Here is a tiny trained network, its code and every weight. The questions are about switching its units off for an input and a class, where a switched-off unit gives its printed mean instead of its output.

import numpy as np


def w(rows, s, z=0):
    codes = np.array(rows[::2]) - 128.0
    scale = np.full(codes.shape[1], s)
    scale[-1] = z or s
    return codes * scale


def f(y):
    return y / 2 * (1 + np.tanh(0.7978845608 * (y + 0.044715 * y**3)))


def log_softmax(a):
    a = a - a.max(-1, keepdims=True)
    return a - np.log(np.exp(a).sum(-1, keepdims=True))


def net(x, mask):
    res = np.array(x, float).reshape(1, 6) / 4 @ E
    y = f(res @ A[0][:, :-1].T + A[0][:, -1])
    res = res + np.where(mask, y, B[0][:, -1]) @ B[0][:, :-1]
    return log_softmax(res[-1] @ U[:, :-1].T + U[:, -1])


A, B = {}, {}
E = w([
[156,40,56,203,133,105,2,204],'x0',
[181,69,101,110,181,125,142,79],'x1',
[211,7,27,29,190,132,117,46],'x2',
[226,210,166,126,233,163,138,183],'x3',
[77,121,143,149,131,136,118,103],'x4',
[164,177,112,207,40,62,176,14],'x5',
],0.005)
A[0] = w([
[57,37,137,91,43,71,100,97,152],'neuron 0',
[195,59,91,96,182,97,112,56,71],'neuron 1',
[153,179,187,51,171,139,182,125,237],'neuron 2',
[77,96,95,128,15,161,147,136,238],'neuron 3',
[149,78,115,214,182,78,34,184,45],'neuron 4',
[108,98,138,72,211,184,106,167,144],'neuron 5',
[158,83,116,197,124,115,49,160,10],'neuron 6',
[177,65,65,65,138,118,144,106,39],'neuron 7',
[199,211,137,162,200,155,110,141,98],'neuron 8',
[25,162,139,104,75,146,136,211,254],'neuron 9',
[171,124,142,132,126,78,207,31,247],'neuron 10',
[77,144,150,204,43,108,148,212,250],'neuron 11',
[254,208,172,116,215,171,77,139,205],'neuron 12',
[69,71,157,94,223,139,108,226,71],'neuron 13',
[139,102,83,181,77,67,40,135,86],'neuron 14',
[108,170,150,188,92,143,152,167,126],'neuron 15',
],0.0073,0.0029)
B[0] = w([
[206,110,175,160,89,154,98,91,217],'neuron 0',
[83,55,131,107,93,60,235,175,204],'neuron 1',
[184,136,165,119,97,84,3,104,222],'neuron 2',
[207,94,146,115,93,136,54,163,211],'neuron 3',
[152,206,187,21,131,149,43,63,204],'neuron 4',
[166,169,132,175,137,44,134,204,205],'neuron 5',
[156,227,177,56,99,155,137,37,165],'neuron 6',
[62,110,211,45,65,142,184,207,180],'neuron 7',
[160,55,173,107,71,228,141,152,184],'neuron 8',
[195,68,87,88,142,91,74,165,241],'neuron 9',
[182,124,101,71,162,23,43,193,229],'neuron 10',
[130,41,112,102,107,98,88,216,255],'neuron 11',
[212,58,222,202,94,138,104,134,255],'neuron 12',
[192,213,102,154,191,92,69,147,211],'neuron 13',
[182,201,122,60,56,114,79,151,188],'neuron 14',
[100,123,161,73,106,99,160,137,176],'neuron 15',
],0.0057,0.0054)
U = w([
[207,92,184,154,65,184,84,100,171],'0',
[157,206,86,152,175,2,79,147,228],'1',
[137,213,187,29,117,123,55,60,143],'2',
[144,43,105,178,138,110,127,168,149],'3',
[89,63,178,96,96,125,139,192,69],'4',
[108,20,149,195,171,135,31,71,158],'5',
[8,244,61,227,200,216,202,15,5],'6',
],0.0048,0.003)

Each question gives the input, the list of numbers given to net, and the class t.
The units are the neurons (one row each of A and B). Each row of codes is followed by its name. A weight is (code - 128) times the scale printed after its matrix; where a second scale follows, it is the last column's (A, B and U).
mask holds one flag per neuron, in row order. A switched-off neuron (its flag False) gives its mean, the last column of its row in B, instead of its output. The means were averaged over made-up inputs and are rounded, as every weight is.
A unit's drop is (log p(t) with every unit on - log p(t) with that unit switched off) / (log p(t) with every unit on - log p(t) with every unit switched off).
The circuit of an input: a set's keep is (log p(t) with only the set's units on - log p(t) with every unit switched off) / (log p(t) with every unit on - log p(t) with every unit switched off). Starting from the 12 units with the biggest drops (on a tie, the unit counted first), units are removed one at a time, each time the one whose removal leaves the highest keep (on an exact tie, the one counted first), for as long as the keep stays at least 0.8.
units of the circuit, in order: the units of the circuit, biggest drop first
unit that matters most: the unit with the biggest drop
top k neurons: the k neurons with the biggest drops, biggest first
drop when u is switched off: that unit's drop, to one decimal
input [6,-8,-5,-3,-7,-8], class 1: unit that matters most -> neuron 13
input [7,0,4,-6,-3,-3], class 2: units of the circuit, in order -> [neuron 4; neuron 6; neuron 14]
input [-7,-7,6,-2,-4,-8], class 1: units of the circuit, in order -> [neuron 5; neuron 13; neuron 8]
input [8,6,-3,-7,-6,-6], class 2: top 4 neurons -> [neuron 4; neuron 6; neuron 14; neuron 12]
input [7,-4,0,1,-2,-3], class 2: units of the circuit, in order -> [neuron 4; neuron 6]
input [8,-2,-2,0,-8,-3], class 2: units of the circuit, in order -> [neuron 4; neuron 6]
input [8,3,2,-7,0,-6], class 2: top 2 neurons -> [neuron 4; neuron 6]
input [5,5,8,-7,-5,4], class 4: units of the circuit, in order -> [neuron 1; neuron 7]
input [-7,3,2,8,-8,-3], class 0: top 3 neurons -> [neuron 12; neuron 8; neuron 2]
input [-7,-3,-6,-1,0,-8], class 1: top 2 neurons -> [neuron 13; neuron 9]
input [-2,5,7,5,-3,-2], class 4: drop when neuron 1 is switched off -> 0.5
input [8,-6,-5,-2,-2,5], class 2: drop when neuron 11 is switched off -> -0.3
input [4,3,8,1,1,-4], class 4: drop when neuron 2 is switched off -> 0.1
input [5,5,8,2,3,-1], class 4: drop when neuron 1 is switched off -> 0.5
input [2,1,8,-1,-3,7], class 4: top neuron -> [neuron 7]
